Here is a tiny trained network, its code and every weight. The questions are about switching its units off for an input and a target symbol, where a switched-off unit gives its printed mean instead of its output.

import numpy as np


def w(rows, s, z=0):
    codes = np.array(rows[::2]) - 128.0
    scale = np.full(codes.shape[1], s)
    scale[-1] = z or s
    return codes * scale


def f(y):
    return np.maximum(y, 0)


def softmax(a):
    e = np.exp(a - a.max(-1, keepdims=True))
    return e / e.sum(-1, keepdims=True)


def log_softmax(a):
    a = a - a.max(-1, keepdims=True)
    return a - np.log(np.exp(a).sum(-1, keepdims=True))


def net(x, mask):
    ids = ['αγδεζθλμξπστφψ'.index(c) for c in x.split()]
    T = len(ids)
    res = E[ids] + P[:T]
    q, k, v = (res @ M[0].T for M in (Q, K, V))
    z = softmax(np.where(np.tri(T) > 0, q @ k.T / 2**0.5, -1e9)) @ v
    res = res + np.where(mask[0], z, O[0][:, -1]) @ O[0][:, :-1]
    y = f(res @ A[0][:, :-1].T + A[0][:, -1])
    res = res + np.where(mask[1:17], y, B[0][:, -1]) @ B[0][:, :-1]
    return log_softmax(res[-1] @ U[:, :-1].T + U[:, -1])


Q, K, V, O, A, B = {}, {}, {}, {}, {}, {}
E = w([
[113,111,125,120,134],'α',
[112,139,192,150,105],'γ',
[150,106,171,131,141],'δ',
[126,127,171,139,126],'ε',
[140,95,135,102,170],'ζ',
[166,91,162,138,174],'θ',
[81,146,179,144,74],'λ',
[130,90,91,71,165],'μ',
[56,144,131,84,125],'ξ',
[162,87,122,54,185],'π',
[87,87,66,109,141],'σ',
[104,64,127,201,126],'τ',
[162,121,250,55,139],'φ',
[41,161,150,43,90],'ψ',
],0.016)
P = w([
[47,1,162,128,177],'0',
[128,158,202,161,135],'1',
[116,149,173,124,155],'2',
[114,140,146,101,139],'3',
[98,130,140,97,134],'4',
[99,118,138,99,134],'5',
[95,110,147,97,139],'6',
[91,101,143,83,157],'7',
[84,94,144,86,153],'8',
[80,91,150,91,156],'9',
[74,82,152,84,158],'10',
],0.0095)
Q[0] = w([
[67,111,175,128,148],'H0',
[9,2,213,48,180],'H0',
],0.0098)
K[0] = w([
[88,42,135,105,151],'H0',
[57,2,185,127,138],'H0',
],0.0078)
V[0] = w([
[2,186,101,112,82],'H0',
[141,178,224,186,71],'H0',
],0.011)
O[0] = w([
[80,194,111,146,242,134],'H0',
[74,10,204,126,191,3],'H0',
],0.011,0.0037)
A[0] = w([
[138,122,186,182,93,154],'N0',
[172,147,83,166,76,24],'N1',
[167,80,108,104,20,131],'N2',
[195,128,138,100,162,129],'N3',
[220,228,72,182,51,45],'N4',
[101,85,54,247,106,254],'N5',
[105,159,103,205,253,88],'N6',
[191,173,146,142,106,216],'N7',
[129,186,187,2,128,254],'N8',
[165,128,104,120,100,221],'N9',
[90,154,160,34,92,88],'N10',
[119,73,184,137,159,153],'N11',
[77,178,106,108,134,124],'N12',
[171,125,159,203,79,194],'N13',
[176,94,157,129,99,153],'N14',
[73,127,66,83,88,158],'N15',
],0.0087,0.0028)
B[0] = w([
[154,70,108,112,146,164],'N0',
[123,111,141,52,175,152],'N1',
[148,189,219,2,94,206],'N2',
[128,149,81,145,115,152],'N3',
[98,153,85,95,181,191],'N4',
[201,121,108,243,141,146],'N5',
[137,254,215,83,92,201],'N6',
[98,109,63,181,144,175],'N7',
[197,102,95,203,172,255],'N8',
[104,174,78,130,92,170],'N9',
[208,141,209,174,195,190],'N10',
[76,74,111,109,157,179],'N11',
[156,117,165,157,110,181],'N12',
[154,77,105,91,121,167],'N13',
[180,77,154,131,106,171],'N14',
[137,190,181,200,100,176],'N15',
],0.0073,0.0091)
U = w([
[171,103,95,254,97,255],'α',
[75,55,142,155,181,112],'γ',
[101,112,188,123,87,206],'δ',
[135,84,127,168,129,152],'ε',
[163,135,111,77,138,140],'ζ',
[151,109,171,96,14,40],'θ',
[36,111,163,111,216,40],'λ',
[90,170,73,121,89,215],'μ',
[167,168,186,180,135,150],'ξ',
[118,160,105,37,111,100],'π',
[118,161,33,239,109,31],'σ',
[223,100,145,178,160,149],'τ',
[128,67,157,71,110,103],'φ',
[114,187,177,124,150,80],'ψ',
],0.008,0.006)

Each question gives the input, a string of symbols that net reads in full, and the target symbol t.
The units are the heads (2 rows each of Q, K, V and O) and the neurons (one row each of A and B). Each row of codes is followed by its name. A weight is (code - 128) times the scale printed after its matrix; where a second scale follows, it is the last column's (O, A, B and U).
mask holds one flag per unit, heads first, then neurons. A switched-off unit (its flag False) gives its mean, the last column of its rows in O or B, instead of its output. The means were averaged over made-up inputs and are rounded, as every weight is.
A unit's drop is (log p(t) with every unit on - log p(t) with that unit switched off) / (log p(t) with every unit on - log p(t) with every unit switched off).
The circuit of an input: a set's keep is (log p(t) with only the set's units on - log p(t) with every unit switched off) / (log p(t) with every unit on - log p(t) with every unit switched off). Starting from the 12 units with the biggest drops (on a tie, the unit counted first), units are removed one at a time, each time the one whose removal leaves the highest keep (on an exact tie, the one counted first), for as long as the keep stays at least 0.8.
circuit, biggest first: the units of the circuit, biggest drop first
most important unit: the unit with the biggest drop
k most important neurons: the k neurons with the biggest drops, biggest first
drop of u: that unit's drop, to one decimal
input θ θ τ θ ε, target θ: most important unit -> H0
input π ψ γ λ γ ξ ξ δ π, target π: circuit, biggest first -> (H0; N2)
input π π δ φ γ σ, target π: 4 most important neurons -> (N2; N4; N1; N8)
input π ψ λ, target π: circuit, biggest first -> (H0; N4; N2)
input γ δ ε, target γ: circuit, biggest first -> (H0; N11)
input ε δ ε ε φ, target τ: circuit, biggest first -> (N8; N10)
input σ ε μ τ ε ε α, target σ: circuit, biggest first -> (H0; N2; N7)
input ξ ξ τ, target ξ: circuit, biggest first -> (H0; N6)
input σ λ μ τ, target σ: 3 most important neurons -> (N5; N2; N4)
input π μ φ γ, target π: 2 most important neurons -> (N4; N2)
input θ ξ δ λ θ φ μ θ τ, target θ: 2 most important neurons -> (N2; N8)
input μ θ δ λ ζ, target μ: drop of N9 -> 0.1
input σ δ φ π ψ φ, target σ: drop of N7 -> 0.2
input ψ φ γ λ, target ψ: drop of H0 -> 1.5
input μ α ψ δ φ λ σ α ζ, target μ: most important neuron -> (N4)
